Below is a small trained network, with its code and all its weights. Each question gives an input and a target symbol and asks what happens when units are switched off, that is, made to give their printed mean instead of their output.

import numpy as np


def w(rows, s, z=0):
    codes = np.array(rows[::2]) - 128.0
    scale = np.full(codes.shape[1], s)
    scale[-1] = z or s
    return codes * scale


def norm(h):
    return h / np.sqrt((h * h).mean(-1, keepdims=True) + 1e-5)


def f(y):
    return np.maximum(y, 0)


def softmax(a):
    e = np.exp(a - a.max(-1, keepdims=True))
    return e / e.sum(-1, keepdims=True)


def log_softmax(a):
    a = a - a.max(-1, keepdims=True)
    return a - np.log(np.exp(a).sum(-1, keepdims=True))


def net(x, mask):
    ids = ['αγηθλτφψ'.index(c) for c in x.split()]
    T = len(ids)
    res = E[ids] + P[:T]
    r = norm(res)
    for j in range(3):
        rows = slice(2 * j, 2 * j + 2)
        q, k, v = (r @ M[0][rows].T for M in (Q, K, V))
        z = softmax(np.where(np.tri(T) > 0, q @ k.T / 2**0.5, -1e9)) @ v
        o = O[0][rows]
        res = res + np.where(mask[j], z, o[:, -1]) @ o[:, :-1]
    y = f(norm(res) @ A[0][:, :-1].T + A[0][:, -1])
    res = res + np.where(mask[3:27], y, B[0][:, -1]) @ B[0][:, :-1]
    return log_softmax(norm(res)[-1] @ U[:, :-1].T + U[:, -1])


Q, K, V, O, A, B = {}, {}, {}, {}, {}, {}
E = w([
[95,123,160,189,152,1],'α',
[102,119,136,172,129,24],'γ',
[42,128,141,144,134,77],'η',
[61,127,167,187,131,57],'θ',
[78,118,125,156,136,54],'λ',
[52,117,112,117,158,68],'τ',
[40,136,160,160,178,53],'φ',
[48,139,191,197,166,35],'ψ',
],0.00054)
P = w([
[195,188,113,90,111,189],'0',
[124,112,70,170,84,191],'1',
[167,131,45,21,202,63],'2',
[177,133,73,138,146,215],'3',
[96,179,159,64,28,220],'4',
[121,70,92,156,114,169],'5',
[125,101,119,11,169,73],'6',
[188,98,107,129,159,220],'7',
[144,191,176,34,41,163],'8',
[146,60,74,152,107,154],'9',
[105,116,150,1,146,83],'10',
],0.00079)
Q[0] = w([
[81,17,51,138,254,49],'h1',
[73,194,229,9,97,46],'h1',
[165,164,154,74,131,109],'h2',
[137,225,215,57,44,153],'h2',
[157,188,115,161,81,152],'h3',
[178,159,92,155,118,132],'h3',
],0.0053)
K[0] = w([
[226,187,124,101,202,208],'h1',
[124,3,158,176,205,159],'h1',
[97,55,100,116,151,102],'h2',
[56,51,121,155,112,123],'h2',
[112,128,144,99,62,93],'h3',
[121,165,158,101,88,102],'h3',
],0.0064)
V[0] = w([
[23,135,228,193,169,138],'h1',
[56,147,83,40,163,211],'h1',
[113,164,89,102,241,109],'h2',
[128,151,148,178,20,250],'h2',
[118,188,106,50,67,129],'h3',
[66,139,183,98,88,82],'h3',
],0.0019)
O[0] = w([
[128,113,32,186,207,99,1],'h1',
[145,253,90,152,67,96,121],'h1',
[184,97,161,174,80,195,193],'h2',
[206,125,126,76,216,59,148],'h2',
[56,85,129,120,190,100,146],'h3',
[9,134,191,70,122,122,66],'h3',
],0.0023,0.00082)
A[0] = w([
[129,95,132,94,206,105,115],'n1',
[146,100,121,133,67,72,226],'n2',
[171,183,77,139,105,161,222],'n3',
[110,214,97,123,146,105,82],'n4',
[195,122,121,116,127,103,128],'n5',
[126,35,151,159,146,175,97],'n6',
[161,142,189,15,156,79,53],'n7',
[94,21,133,172,104,191,150],'n8',
[138,22,69,203,220,162,99],'n9',
[112,100,59,77,118,143,210],'n10',
[136,122,230,40,86,141,53],'n11',
[124,80,111,167,110,148,144],'n12',
[132,102,117,160,170,114,246],'n13',
[117,7,192,97,126,172,167],'n14',
[68,124,121,153,144,140,195],'n15',
[134,63,198,144,39,208,130],'n16',
[134,154,174,100,96,124,195],'n17',
[146,164,212,156,92,146,177],'n18',
[116,19,140,160,165,163,170],'n19',
[129,159,163,58,136,94,205],'n20',
[136,98,22,243,215,151,58],'n21',
[205,148,163,75,144,165,192],'n22',
[110,142,146,57,145,130,2],'n23',
[114,148,123,158,72,148,209],'n24',
],0.0019,0.00083)
B[0] = w([
[102,156,129,77,105,161,176],'n1',
[102,151,147,126,178,188,230],'n2',
[121,101,163,140,154,88,178],'n3',
[164,112,148,121,121,121,161],'n4',
[82,122,125,123,142,145,161],'n5',
[158,170,69,89,128,162,179],'n6',
[80,161,137,196,128,184,216],'n7',
[189,106,83,157,98,202,200],'n8',
[6,200,141,145,140,28,183],'n9',
[152,143,163,163,152,106,183],'n10',
[202,50,112,141,118,105,244],'n11',
[122,100,137,146,129,177,162],'n12',
[142,105,78,96,134,182,180],'n13',
[127,170,162,106,175,44,250],'n14',
[162,118,112,133,152,116,156],'n15',
[49,182,183,144,148,113,250],'n16',
[139,144,122,89,105,100,215],'n17',
[126,102,76,98,135,131,210],'n18',
[178,142,99,86,100,167,199],'n19',
[152,90,105,172,90,180,233],'n20',
[169,74,165,62,26,108,174],'n21',
[65,108,106,157,136,97,195],'n22',
[111,130,154,160,149,117,155],'n23',
[161,98,102,131,181,124,186],'n24',
],0.0021,0.0016)
U = w([
[47,169,91,149,210,226,254],'α',
[166,43,103,222,73,188,106],'γ',
[103,253,160,192,81,106,73],'η',
[45,150,85,18,135,55,60],'θ',
[77,66,240,153,155,55,203],'λ',
[195,143,62,193,228,39,117],'τ',
[232,110,162,36,183,190,35],'φ',
[186,130,64,83,27,100,153],'ψ',
],0.0059,0.00039)

Each question gives the input, a string of symbols that net reads in full, and the target symbol t.
The units are the heads (2 rows each of Q, K, V and O) and the neurons (one row each of A and B). Each row of codes is followed by its name. A weight is (code - 128) times the scale printed after its matrix; where a second scale follows, it is the last column's (O, A, B and U).
mask holds one flag per unit, heads first, then neurons. A switched-off unit (its flag False) gives its mean, the last column of its rows in O or B, instead of its output. The means were averaged over made-up inputs and are rounded, as every weight is.
A unit's drop is (log p(t) with every unit on - log p(t) with that unit switched off) / (log p(t) with every unit on - log p(t) with every unit switched off).
The circuit of an input: a set's keep is (log p(t) with only the set's units on - log p(t) with every unit switched off) / (log p(t) with every unit on - log p(t) with every unit switched off). Starting from the 12 units with the biggest drops (on a tie, the unit counted first), units are removed one at a time, each time the one whose removal leaves the highest keep (on an exact tie, the one counted first), for as long as the keep stays at least 0.8.
circuit, biggest first: the units of the circuit, biggest drop first
most important unit: the unit with the biggest drop
k most important neurons: the k neurons with the biggest drops, biggest first
heads that matter: for each layer, one digit per head in row order, 1 if its drop is at least 0.15 and else 0, layers parted by /
input φ α θ φ, target γ: circuit, biggest first => [h2, n21]
input ψ λ λ α α λ λ α τ, target γ: circuit, biggest first => [n20, h1, n11, n7]
input τ η γ τ, target η: heads that matter => 110
input θ τ φ φ γ θ λ η, target θ: most important unit => n9
input γ ψ η τ, target φ: circuit, biggest first => [h1, n14, n11]
input ψ φ θ η ψ γ ψ α γ θ φ, target φ: heads that matter => 111
input φ γ φ θ τ θ φ, target α: heads that matter => 100
input θ ψ γ, target α: heads that matter => 000
input γ γ θ α φ φ η φ φ φ, target φ: circuit, biggest first => [h1, n8, n14, n6]
input θ θ γ θ, target θ: heads that matter => 010
input ψ φ τ ψ λ γ φ θ ψ γ λ, target α: heads that matter => 101
input ψ γ λ θ φ γ α λ λ τ, target ψ: 2 most important neurons => [n21, n9]
input ψ θ θ λ λ, target α: heads that matter => 110
input θ λ τ γ θ γ θ γ γ η, target θ: most important unit => h2
input α γ τ, target φ: heads that matter => 110
input λ φ γ, target γ: heads that matter => 110
input γ ψ γ θ τ τ φ, target α: heads that matter => 100
input λ η γ θ γ η, target λ: 2 most important neurons => [n16, n11]
input η θ λ η γ γ ψ ψ α ψ, target τ: heads that matter => 110
input η η ψ λ γ φ φ τ, target τ: heads that matter => 100
input γ τ γ θ η τ γ θ θ θ γ, target α: heads that matter => 100
input η η α ψ γ θ γ γ α τ, target τ: most important neuron => [n16]
input γ γ λ θ θ γ ψ, target α: heads that matter => 100
input λ ψ θ γ, target λ: 2 most important neurons => [n16, n22]
input φ θ η γ φ θ α γ θ θ λ, target λ: heads that matter => 101
input λ ψ λ λ θ ψ φ η λ ψ θ, target η: 2 most important neurons => [n11, n8]
input τ γ θ φ, target η: circuit, biggest first => [h1]
input ψ θ φ τ γ θ λ γ α γ, target ψ: 2 most important neurons => [n21, n9]
input γ τ λ η, target φ: 2 most important neurons => [n8, n14]
